Below is a small trained network, with its code and all its weights. Each question gives an input and a target symbol and asks what happens when units are switched off, that is, made to give their printed mean instead of their output.

import numpy as np


def w(rows, s, z=0):
    codes = np.array(rows[::2]) - 128.0
    scale = np.full(codes.shape[1], s)
    scale[-1] = z or s
    return codes * scale


def f(y):
    return y / 2 * (1 + np.tanh(0.7978845608 * (y + 0.044715 * y**3)))


def softmax(a):
    e = np.exp(a - a.max(-1, keepdims=True))
    return e / e.sum(-1, keepdims=True)


def log_softmax(a):
    a = a - a.max(-1, keepdims=True)
    return a - np.log(np.exp(a).sum(-1, keepdims=True))


def net(x, mask):
    ids = ['Παβζθμ'.index(c) for c in x.split()]
    T = len(ids)
    res = E[ids] + P[:T]
    u = 0
    for l in range(2):
        r = res
        for j in range(3):
            rows = slice(2 * j, 2 * j + 2)
            q, k, v = (r @ M[l][rows].T for M in (Q, K, V))
            z = softmax(np.where(np.tri(T) > 0, q @ k.T / 2**0.5, -1e9)) @ v
            o = O[l][rows]
            res = res + np.where(mask[u + j], z, o[:, -1]) @ o[:, :-1]
        u += 3
        y = f(res @ A[l][:, :-1].T + A[l][:, -1])
        res = res + np.where(mask[u : u + 12], y, B[l][:, -1]) @ B[l][:, :-1]
        u += 12
    return log_softmax(res[-1] @ U[:, :-1].T + U[:, -1])


Q, K, V, O, A, B = {}, {}, {}, {}, {}, {}
E = w([
[156,3,108,162,232,86,187,73],'Π',
[170,90,135,102,143,159,16,162],'α',
[60,53,238,151,207,115,152,112],'β',
[117,84,237,170,2,119,131,123],'ζ',
[40,170,59,52,111,140,160,154],'θ',
[104,99,202,129,103,3,136,70],'μ',
],0.015)
P = w([
[54,119,69,214,65,73,47,84],'0',
[62,112,90,194,72,95,72,83],'1',
[73,103,106,164,79,98,86,107],'2',
[86,101,124,140,80,113,102,121],'3',
[101,106,135,116,92,127,117,122],'4',
[113,110,156,95,100,142,128,125],'5',
[130,115,171,74,111,154,141,123],'6',
[146,118,191,57,121,167,152,124],'7',
[163,126,206,42,132,178,168,130],'8',
[179,129,226,24,142,184,178,143],'9',
[193,136,238,3,157,190,190,144],'10',
],0.011)
Q[0] = w([
[92,107,146,110,111,126,136,117],'0.h1',
[135,139,132,158,146,126,133,120],'0.h1',
[158,108,100,157,169,106,139,109],'0.h2',
[134,97,169,80,129,88,71,121],'0.h2',
[105,123,139,91,107,129,119,117],'0.h3',
[159,194,2,152,187,200,137,162],'0.h3',
],0.02)
K[0] = w([
[171,132,167,16,138,165,185,107],'0.h1',
[68,138,95,161,130,125,114,134],'0.h1',
[144,85,108,254,145,176,97,148],'0.h2',
[229,111,203,59,138,181,233,151],'0.h2',
[110,140,139,57,134,186,173,155],'0.h3',
[39,120,65,252,78,77,52,113],'0.h3',
],0.0087)
V[0] = w([
[79,141,131,54,183,152,169,176],'0.h1',
[133,94,169,199,195,112,99,109],'0.h1',
[140,46,77,177,182,224,104,138],'0.h2',
[209,124,155,136,82,188,93,180],'0.h2',
[212,18,138,197,216,146,164,131],'0.h3',
[57,144,156,168,114,89,255,120],'0.h3',
],0.0073)
O[0] = w([
[89,139,193,200,104,164,209,153,87],'0.h1',
[160,106,163,57,74,208,45,85,172],'0.h1',
[214,60,32,168,154,202,200,150,17],'0.h2',
[181,55,59,165,178,53,133,48,2],'0.h2',
[26,160,21,87,55,153,173,23,124],'0.h3',
[255,226,161,60,87,105,208,110,205],'0.h3',
],0.0057,0.0041)
A[0] = w([
[137,64,138,161,245,152,147,169,166],'0.n1',
[99,63,26,166,170,85,114,73,34],'0.n2',
[133,89,117,108,130,104,147,141,175],'0.n3',
[186,113,192,205,117,105,195,172,64],'0.n4',
[109,114,70,130,74,163,185,94,196],'0.n5',
[64,168,65,122,52,87,169,96,119],'0.n6',
[125,201,37,96,106,195,166,154,140],'0.n7',
[134,109,207,160,233,84,75,101,166],'0.n8',
[77,77,105,111,151,254,116,208,1],'0.n9',
[81,118,114,150,156,102,148,52,103],'0.n10',
[20,170,172,176,98,125,102,104,152],'0.n11',
[129,144,185,109,146,179,137,131,93],'0.n12',
],0.008,0.0031)
B[0] = w([
[117,158,62,70,11,102,254,154,148],'0.n1',
[117,190,166,122,109,55,75,81,181],'0.n2',
[149,132,135,119,167,160,119,75,147],'0.n3',
[98,146,120,213,111,29,168,105,162],'0.n4',
[29,151,161,127,120,124,108,51,183],'0.n5',
[91,161,110,165,79,166,183,54,188],'0.n6',
[105,77,205,85,162,21,109,227,151],'0.n7',
[153,91,7,146,160,114,172,168,227],'0.n8',
[249,192,158,116,91,140,181,95,163],'0.n9',
[131,87,102,143,131,95,70,54,163],'0.n10',
[55,51,96,141,80,140,194,185,255],'0.n11',
[88,132,129,113,176,90,119,219,179],'0.n12',
],0.0067,0.0075)
Q[1] = w([
[129,159,78,225,219,181,94,76],'1.h1',
[113,134,125,163,79,115,195,45],'1.h1',
[251,130,37,145,200,157,142,107],'1.h2',
[109,138,72,138,149,141,152,39],'1.h2',
[155,20,98,135,151,149,127,61],'1.h3',
[83,115,147,145,107,85,254,65],'1.h3',
],0.0073)
K[1] = w([
[68,144,85,162,100,125,63,87],'1.h1',
[33,128,189,85,149,175,138,66],'1.h1',
[164,179,50,139,90,134,2,137],'1.h2',
[150,123,141,114,159,120,51,35],'1.h2',
[134,56,70,98,93,206,94,91],'1.h3',
[183,207,161,100,100,160,165,81],'1.h3',
],0.0089)
V[1] = w([
[146,58,25,144,120,133,68,142],'1.h1',
[173,53,115,128,221,163,161,161],'1.h1',
[219,209,50,111,156,169,16,111],'1.h2',
[164,191,168,41,113,150,108,236],'1.h2',
[123,197,39,22,227,153,78,140],'1.h3',
[167,210,184,184,17,238,3,173],'1.h3',
],0.0051)
O[1] = w([
[92,154,213,160,155,124,128,122,95],'1.h1',
[105,158,194,156,109,185,40,2,71],'1.h1',
[81,150,127,103,130,87,216,158,10],'1.h2',
[76,184,96,131,155,67,120,70,94],'1.h2',
[151,146,182,230,28,220,146,152,60],'1.h3',
[192,175,113,141,251,165,164,106,91],'1.h3',
],0.0067,0.013)
A[1] = w([
[165,124,147,160,53,119,90,120,62],'1.n1',
[54,153,113,151,82,124,213,159,131],'1.n2',
[165,136,109,103,123,83,88,131,71],'1.n3',
[131,88,116,149,146,161,60,142,129],'1.n4',
[56,133,173,122,103,178,186,138,148],'1.n5',
[182,184,157,111,145,160,149,192,181],'1.n6',
[217,99,66,150,78,117,87,90,130],'1.n7',
[89,160,161,148,202,168,101,105,104],'1.n8',
[210,96,104,115,98,118,166,79,139],'1.n9',
[212,117,92,110,251,97,104,145,133],'1.n10',
[142,114,152,204,145,91,168,144,4],'1.n11',
[155,147,187,96,164,154,12,147,120],'1.n12',
],0.011,0.0043)
B[1] = w([
[78,115,107,48,128,103,218,116,171],'1.n1',
[119,188,153,137,175,197,99,176,238],'1.n2',
[144,123,114,155,126,128,186,124,225],'1.n3',
[167,95,146,196,208,133,110,134,160],'1.n4',
[181,148,129,191,199,129,68,148,234],'1.n5',
[83,98,178,174,24,179,62,55,171],'1.n6',
[145,230,113,164,149,62,123,110,232],'1.n7',
[167,145,69,144,159,69,208,134,127],'1.n8',
[162,192,180,152,142,164,106,151,254],'1.n9',
[60,114,205,221,168,169,170,122,211],'1.n10',
[52,77,163,166,121,165,202,82,152],'1.n11',
[167,66,2,156,148,60,184,74,184],'1.n12',
],0.0083,0.0061)
U = w([
[148,68,127,158,91,159,82,118,134],'Π',
[163,114,85,49,103,84,179,191,117],'α',
[64,187,139,145,55,130,109,21,152],'β',
[108,194,179,138,107,160,119,195,149],'ζ',
[60,148,128,142,130,125,222,125,3],'θ',
[254,210,105,191,174,76,140,127,186],'μ',
],0.0077,0.0047)

Each question gives the input, a string of symbols that net reads in full, and the target symbol t.
The units are the heads (2 rows each of Q, K, V and O) and the neurons (one row each of A and B). Each row of codes is followed by its name. A weight is (code - 128) times the scale printed after its matrix; where a second scale follows, it is the last column's (O, A, B and U).
mask holds one flag per unit, layer by layer, with each layer's heads first. A switched-off unit (its flag False) gives its mean, the last column of its rows in O or B, instead of its output. The means were averaged over made-up inputs and are rounded, as every weight is.
A unit's drop is (log p(t) with every unit on - log p(t) with that unit switched off) / (log p(t) with every unit on - log p(t) with every unit switched off).
The circuit of an input: a set's keep is (log p(t) with only the set's units on - log p(t) with every unit switched off) / (log p(t) with every unit on - log p(t) with every unit switched off). Starting from the 12 units with the biggest drops (on a tie, the unit counted first), units are removed one at a time, each time the one whose removal leaves the highest keep (on an exact tie, the one counted first), for as long as the keep stays at least 0.8.
units of the circuit, in order: the units of the circuit, biggest drop first
k most important neurons: the k neurons with the biggest drops, biggest first
which heads matter: for each layer, one digit per head in row order, 1 if its drop is at least 0.15 and else 0, layers parted by /
input μ α ζ θ μ μ μ μ μ Π, target β: units of the circuit, in order => [0.h3 0.n5]
input μ θ θ μ β α β, target μ: units of the circuit, in order => [1.h3 0.n11 1.n5 1.n6]
input μ Π μ μ α μ θ Π Π μ θ, target β: 2 most important neurons => [1.n6 0.n11]
input θ μ α θ, target α: 2 most important neurons => [0.n8 0.n4]
input α α β μ μ β, target α: most important neuron => [0.n6]
input Π θ θ θ ζ α β β μ θ, target θ: 3 most important neurons => [0.n4 1.n10 1.n12]
input α μ Π μ, target ζ: 2 most important neurons => [1.n2 0.n6]
input α α ζ μ β μ θ β θ α, target θ: 2 most important neurons => [0.n11 1.n10]
input μ Π β θ Π α α β θ, target β: units of the circuit, in order => [1.n6 0.n8 0.n11 1.h3]
input μ θ θ θ α θ μ Π μ Π, target α: units of the circuit, in order => [0.h3 1.h1 0.h2]
input θ θ θ ζ, target θ: units of the circuit, in order => [0.h3 1.n11 0.n4 1.n1]
input θ μ ζ α Π μ θ Π, target α: units of the circuit, in order => [0.h3 1.h1 0.n6]
input α α μ μ α, target α: 2 most important neurons => [0.n9 0.n11]
input Π θ μ α μ, target Π: units of the circuit, in order => [0.h3 0.n11 1.h2]
input μ α ζ, target Π: most important neuron => [1.n4]
input μ α θ Π β θ α θ, target μ: which heads matter => 011 / 110
input θ α μ θ β θ, target Π: 2 most important neurons => [1.n6 0.n11]
input θ μ ζ μ α β α β, target μ: 3 most important neurons => [0.n9 1.n5 0.n11]
input α μ μ μ β α μ θ, target ζ: units of the circuit, in order => [0.h1 1.n2]
input μ μ θ β β μ Π θ μ α, target μ: which heads matter => 010 / 100
input Π θ Π μ θ α β μ μ θ μ, target θ: units of the circuit, in order => [0.h3 1.n11 0.n4 0.h1]
input Π Π β α μ μ θ β μ β α, target α: which heads matter => 011 / 111
input β θ β θ Π ζ, target ζ: which heads matter => 001 / 100
input β μ β α ζ, target Π: which heads matter => 001 / 000
input β θ Π ζ Π, target θ: 4 most important neurons => [0.n6 0.n7 1.n10 0.n10]
input μ μ α Π β β μ μ θ μ Π, target Π: 3 most important neurons => [0.n5 0.n7 1.n5]
input θ θ θ θ μ α α Π μ, target ζ: which heads matter => 001 / 100
input θ ζ θ α, target μ: most important neuron => [1.n7]
input θ β α μ μ, target α: which heads matter => 011 / 000
input μ Π β, target Π: which heads matter => 000 / 000
